Below are the code and all the weights of a small trained network. Each question names an input and a class and asks about switching units off, where a switched-off unit gives its printed mean instead of its output.

import numpy as np


def w(rows, s, z=0):
    codes = np.array(rows[::2]) - 128.0
    scale = np.full(codes.shape[1], s)
    scale[-1] = z or s
    return codes * scale


def f(y):
    return np.maximum(y, 0)


def log_softmax(a):
    a = a - a.max(-1, keepdims=True)
    return a - np.log(np.exp(a).sum(-1, keepdims=True))


def net(x, mask):
    res = np.array(x, float).reshape(1, 7) / 4 @ E
    y = f(res @ A[0][:, :-1].T + A[0][:, -1])
    res = res + np.where(mask, y, B[0][:, -1]) @ B[0][:, :-1]
    return log_softmax(res[-1] @ U[:, :-1].T + U[:, -1])


A, B = {}, {}
E = w([
[101,88,170,104,59,101],'x0',
[225,135,118,97,194,158],'x1',
[116,138,140,69,71,97],'x2',
[50,254,108,50,145,169],'x3',
[154,114,214,153,142,179],'x4',
[147,177,55,203,127,240],'x5',
[138,105,181,167,64,208],'x6',
],0.0087)
A[0] = w([
[124,139,127,114,144,94,86],'neuron 1',
[189,67,187,160,111,119,188],'neuron 2',
[175,176,54,73,193,124,188],'neuron 3',
[113,143,123,87,170,132,137],'neuron 4',
[2,136,151,94,84,69,206],'neuron 5',
[1,183,146,66,66,41,210],'neuron 6',
[133,28,122,153,112,119,146],'neuron 7',
[209,69,167,132,131,54,195],'neuron 8',
[114,137,114,154,171,209,174],'neuron 9',
[196,95,148,211,113,175,253],'neuron 10',
[131,164,82,88,131,124,157],'neuron 11',
[137,176,42,90,191,98,172],'neuron 12',
[85,154,132,159,65,182,225],'neuron 13',
[102,207,123,138,166,151,198],'neuron 14',
],0.0094,0.0039)
B[0] = w([
[125,91,101,162,121,139,145],'neuron 1',
[61,166,228,184,128,92,206],'neuron 2',
[203,53,27,63,237,166,207],'neuron 3',
[177,74,150,97,142,176,159],'neuron 4',
[128,110,104,45,63,73,227],'neuron 5',
[127,79,133,15,53,148,253],'neuron 6',
[98,125,196,159,130,112,188],'neuron 7',
[130,88,219,140,199,2,221],'neuron 8',
[98,116,76,148,163,170,183],'neuron 9',
[49,192,155,226,174,140,213],'neuron 10',
[176,88,114,95,133,71,172],'neuron 11',
[176,29,82,119,144,114,207],'neuron 12',
[52,126,72,83,104,204,190],'neuron 13',
[152,128,51,93,85,175,188],'neuron 14',
],0.0071,0.013)
U = w([
[102,118,161,48,1,102,104],'0',
[244,94,111,86,223,127,28],'1',
[107,140,243,165,137,44,179],'2',
[66,237,134,200,133,215,254],'3',
],0.0085,0.00077)

Each question gives the input, the list of numbers given to net, and the class t.
The units are the neurons (one row each of A and B). Each row of codes is followed by its name. A weight is (code - 128) times the scale printed after its matrix; where a second scale follows, it is the last column's (A, B and U).
mask holds one flag per neuron, in row order. A switched-off neuron (its flag False) gives its mean, the last column of its row in B, instead of its output. The means were averaged over made-up inputs and are rounded, as every weight is.
A unit's drop is (log p(t) with every unit on - log p(t) with that unit switched off) / (log p(t) with every unit on - log p(t) with every unit switched off).
The circuit of an input: a set's keep is (log p(t) with only the set's units on - log p(t) with every unit switched off) / (log p(t) with every unit on - log p(t) with every unit switched off). Starting from the 12 units with the biggest drops (on a tie, the unit counted first), units are removed one at a time, each time the one whose removal leaves the highest keep (on an exact tie, the one counted first), for as long as the keep stays at least 0.8.
circuit, biggest first: the units of the circuit, biggest drop first
k most important neurons: the k neurons with the biggest drops, biggest first
drop of u: that unit's drop, to one decimal
input [5,-6,4,-5,2,-6,6], class 2: circuit, biggest first : neuron 8
input [-7,6,0,5,3,-2,8], class 3: circuit, biggest first : neuron 8; neuron 6
input [0,7,-8,-2,-7,-7,3], class 2: circuit, biggest first : neuron 8; neuron 2; neuron 14
input [4,7,5,8,2,-7,-5], class 1: 4 most important neurons : neuron 3; neuron 12; neuron 4; neuron 2
input [-8,-2,-8,-2,0,8,-3], class 3: 2 most important neurons : neuron 10; neuron 8
input [1,2,3,8,6,-4,-8], class 1: 4 most important neurons : neuron 3; neuron 12; neuron 4; neuron 2
input [0,3,-8,-8,8,5,6], class 3: 2 most important neurons : neuron 10; neuron 9
input [6,-2,-3,-3,-7,4,1], class 3: 2 most important neurons : neuron 6; neuron 8
input [-6,-6,-6,-8,6,5,-8], class 2: drop of neuron 11 : -0.1
input [6,3,-5,-8,6,5,5], class 2: drop of neuron 8 : 0.4
input [5,-1,8,-8,-7,-2,8], class 2: drop of neuron 8 : 0.1
